[[118, 129, 122, 113, 114, 120, 113, 123, 116, 115, 131, 107, 120, 138], [135, 121, 133, 150, 136, 143, 137, 130, 145, 138, 118, 154, 141, 130], [135, 123, 127, 150, 135, 140, 137, 133, 142, 137, 122, 151, 141, 133], [116, 126, 126, 107, 122, 111, 126, 119, 120, 111, 133, 101, 125, 122], [123, 116, 135, 145, 134, 138, 147, 116, 157, 129, 116, 148, 151, 125], [138, 123, 128, 148, 130, 144, 126, 135, 136, 139, 120, 152, 129, 145], [115, 130, 131, 108, 126, 109, 136, 116, 125, 111, 135, 108, 132, 112], [121, 128, 136, 126, 141, 122, 149, 117, 142, 123, 131, 134, 140, 102], [135, 123, 132, 146, 137, 138, 140, 125, 147, 138, 122, 151, 140, 119], [136, 130, 120, 130, 118, 139, 104, 140, 113, 130, 123, 126, 113, 153], [141, 128, 126, 148, 121, 144, 112, 138, 128, 139, 122, 144, 121, 155], [130, 134, 122, 117, 117, 125, 108, 139, 107, 124, 133, 110, 110, 138], [126, 133, 122, 117, 117, 123, 112, 129, 107, 119, 131, 103, 113, 140], [124, 137, 123, 106, 122, 113, 117, 126, 114, 121, 137, 104, 116, 124]]
The entry just left of the largest entry -> 116
Find the entry just right of the largest entry.
Answer: 129
The 2nd largest entry -> 155
The third largest entry -> 154
The fifth entry in reading order -> 114
Find the first entry in reading order.
Answer: 118
Find the second smallest entry.
Answer: 102
Find the minimum.
Answer: 101

W =
[[127 101 145 152 120 151 112 105 103 116 150 152]
 [142 105 106 116 111 105 108 131 155 147 145 102]
 [116 140 101 111 147 103 155 142 118 133 117 133]
 [120 125 101 125 117 112 112 126 104 120 140 135]
 [125 131 131 131 139 111 135 135 127 144 106 109]]
Rows and columns are numbered from 1.
Read off the entry at row 3, column 1.
116
Read off the entry in the bottom-right corner.
109
Read off the top-right entry.
152
Read off the entry in row 2 and column 3.
106
Read off the top-left entry.
127
The entry at row 1, column 2: 101
Read off the bottom-left entry.
125
Read off the entry in row 1 and column 3.
145
The entry directly above 126 -> 142
The entry at row 2, column 1 -> 142
The entry directly above 104: 118

[[111 121 153 139 120 135 138 120 147 158 121 130 132]
 [115 140 105 138 134 137 139 134 140 158 121 116 127]
 [130 124 128 125 147 105 141 147 136 158 113 141 129]
 [117 121 142 133 140 132 127 140 125 158 101 118 137]
 [153 135 130 138 135 147 132 135 130 158 115 135 118]
 [154 146 136 140 144 143 132 144 129 158 120 124 123]
 [114 135 106 133 133 136 144 133 139 158 120 115 122]]
Rows and columns are numbered from 1.
The top-left entry?
A: 111
The entry in row 1 and column 3?
A: 153
The entry directly below the centre entry?
A: 132
The entry just left of the centre entry?
A: 132
The bottom-left entry: 114
The entry in the top-right corner?
A: 132
The entry at row 1, column 2: 121
The entry in row 3 and column 3 is 128
The top entry of the column that holds the smallest entry?
A: 121
The entry directly above the centre entry?
A: 141
The entry directly below 142 is 130
The entry at row 3, column 1?
A: 130
The bottom-right entry: 122
The entry at row 2, column 1: 115
The entry at row 2, column 3?
A: 105
The bottom entry of the column that holds the smallest entry?
A: 120
The entry directly below the smallest entry: 115
The entry just left of the smallest entry?
A: 158
The entry just right of 116?
A: 127
The entry directly above the smallest entry?
A: 113

grid =
array([151, 135, 123, 145, 127, 133, 121, 136, 145, 125, 123, 128, 111,
       138, 127, 136])
The entry just right of 128 -> 111
Read off the entry just right of 135.
123
The entry just right of the largest entry -> 135

A =
[[129 133 129 128 127 121 127 126 116 130 125 127 127 129 127 128]
 [130 130 129 129 128 113 126 126 132 137 120 129 128 130 126 129]
 [127 126 131 128 127 117 122 125 125 118 128 127 127 129 128 128]
 [129 125 127 128 130 133 123 135 148 131 126 127 129 129 128 126]
 [128 130 134 126 122 101 127 122 139 131 125 126 128 129 128 127]
 [128 138 132 126 118 112 130 136 138 123 123 126 127 128 128 126]
 [129 119 128 128 127 118 125 126 128 136 126 130 129 128 127 127]
 [129 120 130 127 124 129 127 145 124 132 123 129 128 127 127 126]
 [127 128 129 129 131 115 133 123 123 132 127 129 129 127 128 129]
 [127 124 127 128 124 119 123 122 130 121 128 128 128 128 129 131]]
Indices start at 1.
Find the top-right entry.
A: 128
Find the entry in row 3 and column 1.
A: 127
Find the entry at row 1, column 2.
A: 133
Find the bottom-left entry.
A: 127
Find the entry in row 1 and column 1.
A: 129
Find the top entry of the column that holds the smallest entry.
A: 121
The bottom-right entry is 131
Find the top entry of the column that holds the largest entry.
A: 116
The entry just right of the smallest entry -> 127
Find the entry at row 2, column 3.
A: 129
The entry in row 1 and column 3: 129
Find the entry in row 2 and column 1.
A: 130
Find the entry at row 3, column 2.
A: 126
The entry just left of the largest entry -> 135
Find the entry directly below the smallest entry.
A: 112
The entry at row 2, column 2 -> 130
The entry directly below the largest entry is 139
The entry just left of the smallest entry: 122
Find the maximum.
A: 148
